Below are the code and all the weights of a small trained network. Each question names an input and a target symbol and asks about switching units off, where a switched-off unit gives its printed mean instead of its output.

import numpy as np


def w(rows, s, z=0):
    codes = np.array(rows[::2]) - 128.0
    scale = np.full(codes.shape[1], s)
    scale[-1] = z or s
    return codes * scale


def norm(h):
    return h / np.sqrt((h * h).mean(-1, keepdims=True) + 1e-5)


def f(y):
    return np.maximum(y, 0)


def softmax(a):
    e = np.exp(a - a.max(-1, keepdims=True))
    return e / e.sum(-1, keepdims=True)


def log_softmax(a):
    a = a - a.max(-1, keepdims=True)
    return a - np.log(np.exp(a).sum(-1, keepdims=True))


def net(x, mask):
    ids = ['δελμξφ'.index(c) for c in x.split()]
    T = len(ids)
    res = E[ids] + P[:T]
    r = norm(res)
    for j in range(3):
        rows = slice(3 * j, 3 * j + 3)
        q, k, v = (r @ M[0][rows].T for M in (Q, K, V))
        z = softmax(np.where(np.tri(T) > 0, q @ k.T / 3**0.5, -1e9)) @ v
        o = O[0][rows]
        res = res + np.where(mask[j], z, o[:, -1]) @ o[:, :-1]
    y = f(norm(res) @ A[0][:, :-1].T + A[0][:, -1])
    res = res + np.where(mask[3:15], y, B[0][:, -1]) @ B[0][:, :-1]
    return log_softmax(norm(res)[-1] @ U[:, :-1].T + U[:, -1])


Q, K, V, O, A, B = {}, {}, {}, {}, {}, {}
E = w([
[147,2,148,245],'δ',
[162,34,142,117],'ε',
[126,165,37,100],'λ',
[167,158,97,219],'μ',
[182,152,195,131],'ξ',
[101,91,155,140],'φ',
],0.005)
P = w([
[6,85,180,28],'0',
[147,32,112,133],'1',
[145,36,107,142],'2',
[144,45,114,157],'3',
[134,44,122,164],'4',
[130,56,126,175],'5',
[125,59,131,172],'6',
[126,64,136,175],'7',
[126,81,138,185],'8',
[124,77,142,198],'9',
[112,66,153,200],'10',
],0.0024)
Q[0] = w([
[193,74,213,103],'H0',
[192,90,183,117],'H0',
[122,191,112,113],'H0',
[111,98,190,157],'H1',
[111,161,41,120],'H1',
[147,65,219,180],'H1',
[152,116,177,191],'H2',
[48,159,154,4],'H2',
[174,140,217,155],'H2',
],0.011)
K[0] = w([
[108,114,124,249],'H0',
[108,109,109,219],'H0',
[114,161,132,88],'H0',
[120,173,105,204],'H1',
[103,58,130,44],'H1',
[116,174,131,174],'H1',
[107,156,137,81],'H2',
[172,65,125,138],'H2',
[79,121,192,63],'H2',
],0.012)
V[0] = w([
[114,142,104,203],'H0',
[88,133,187,83],'H0',
[202,78,126,70],'H0',
[37,97,75,178],'H1',
[111,84,195,85],'H1',
[101,90,146,127],'H1',
[115,170,219,119],'H2',
[25,131,132,90],'H2',
[99,115,130,253],'H2',
],0.0062)
O[0] = w([
[54,141,104,213,209],'H0',
[122,152,122,51,32],'H0',
[228,23,145,109,248],'H0',
[132,24,32,102,231],'H1',
[31,86,181,155,178],'H1',
[75,92,123,142,225],'H1',
[162,2,86,121,88],'H2',
[43,82,121,168,250],'H2',
[193,191,84,221,104],'H2',
],0.0047,0.0015)
A[0] = w([
[103,86,65,71,40],'N0',
[55,115,131,106,191],'N1',
[125,68,124,117,121],'N2',
[96,130,168,1,48],'N3',
[176,108,155,160,152],'N4',
[83,173,93,37,6],'N5',
[126,78,133,171,71],'N6',
[126,100,150,12,185],'N7',
[138,142,97,160,66],'N8',
[141,85,133,96,96],'N9',
[129,212,114,84,196],'N10',
[52,119,154,116,148],'N11',
],0.0079,0.0019)
B[0] = w([
[182,176,127,88,172],'N0',
[165,229,121,104,192],'N1',
[69,169,140,94,240],'N2',
[187,27,105,225,167],'N3',
[135,179,148,97,220],'N4',
[193,187,127,1,148],'N5',
[114,157,181,102,254],'N6',
[141,205,68,190,193],'N7',
[168,109,138,146,159],'N8',
[101,150,93,89,184],'N9',
[57,78,199,122,149],'N10',
[142,197,162,146,186],'N11',
],0.0063,0.0043)
U = w([
[186,188,80,88,148],'δ',
[33,78,132,195,81],'ε',
[124,85,139,55,253],'λ',
[207,139,227,153,55],'μ',
[28,202,112,116,119],'ξ',
[118,121,5,179,85],'φ',
],0.011,0.0059)

Each question gives the input, a string of symbols that net reads in full, and the target symbol t.
The units are the heads (3 rows each of Q, K, V and O) and the neurons (one row each of A and B). Each row of codes is followed by its name. A weight is (code - 128) times the scale printed after its matrix; where a second scale follows, it is the last column's (O, A, B and U).
mask holds one flag per unit, heads first, then neurons. A switched-off unit (its flag False) gives its mean, the last column of its rows in O or B, instead of its output. The means were averaged over made-up inputs and are rounded, as every weight is.
A unit's drop is (log p(t) with every unit on - log p(t) with that unit switched off) / (log p(t) with every unit on - log p(t) with every unit switched off).
The circuit of an input: a set's keep is (log p(t) with only the set's units on - log p(t) with every unit switched off) / (log p(t) with every unit on - log p(t) with every unit switched off). Starting from the 12 units with the biggest drops (on a tie, the unit counted first), units are removed one at a time, each time the one whose removal leaves the highest keep (on an exact tie, the one counted first), for as long as the keep stays at least 0.8.
units of the circuit, in order: the units of the circuit, biggest drop first
top k neurons: the k neurons with the biggest drops, biggest first
heads that matter: for each layer, one digit per head in row order, 1 if its drop is at least 0.15 and else 0, layers parted by /
drop when u is switched off: that unit's drop, to one decimal
input λ φ ε δ δ μ λ ε φ ξ, target ξ: units of the circuit, in order -> H2
input λ ε ξ ξ ε φ ε ε φ δ ε, target ξ: heads that matter -> 000
input ε λ μ ε δ ξ ε δ φ φ, target μ: units of the circuit, in order -> H2; H1; N7; N1
input ε λ ε, target δ: units of the circuit, in order -> N7; H1
input ε ξ μ, target μ: heads that matter -> 010
input ξ ε ε ξ δ ε ξ ε μ φ φ, target λ: top 3 neurons -> N7; N1; N11
input φ μ φ ε φ ε ξ, target ε: units of the circuit, in order -> H2; H0
input φ δ ε ε λ μ φ ξ, target ε: units of the circuit, in order -> H0; H2
input φ ε ξ ξ ξ δ ε φ μ φ, target ε: top 3 neurons -> N1; N11; N7
input ε μ λ ξ λ, target μ: top 4 neurons -> N2; N10; N8; N7
input μ ξ λ ε ε ε ξ ε δ φ λ, target φ: heads that matter -> 001
input ξ ε ξ ε δ λ φ μ φ, target λ: units of the circuit, in order -> H2; H1; N7; H0
input μ φ λ λ ε, target φ: heads that matter -> 110
input ξ ε λ ε ξ, target λ: units of the circuit, in order -> H2
input ε ξ ε, target μ: heads that matter -> 111
input ε ε δ δ μ, target μ: heads that matter -> 100
input φ ε μ ε ε ε ε, target ε: heads that matter -> 101
input ξ μ ε λ ε ε λ δ ξ φ ξ, target λ: heads that matter -> 011
input ε ε λ λ λ ε, target δ: heads that matter -> 011
input λ ξ μ, target ξ: units of the circuit, in order -> H2
input μ ξ ε φ ε ξ, target φ: heads that matter -> 110
input ε λ ε μ ε ε φ, target μ: heads that matter -> 111
input φ ε φ ε ε ξ ξ μ ε ε λ, target ε: heads that matter -> 111
input ε μ ε, target μ: top 2 neurons -> N7; N4
input φ δ λ φ ξ φ ε μ φ ε, target ε: top 2 neurons -> N1; N7
input μ ε φ ε λ δ λ δ, target φ: drop when N10 is switched off -> 0.1
input μ ε ε ε φ φ, target φ: drop when H2 is switched off -> 0.4
input φ δ ε φ ξ λ μ ε ε λ λ, target ε: drop when H0 is switched off -> 0.1
input φ φ μ ξ δ ε λ φ, target ε: drop when N0 is switched off -> 0.5
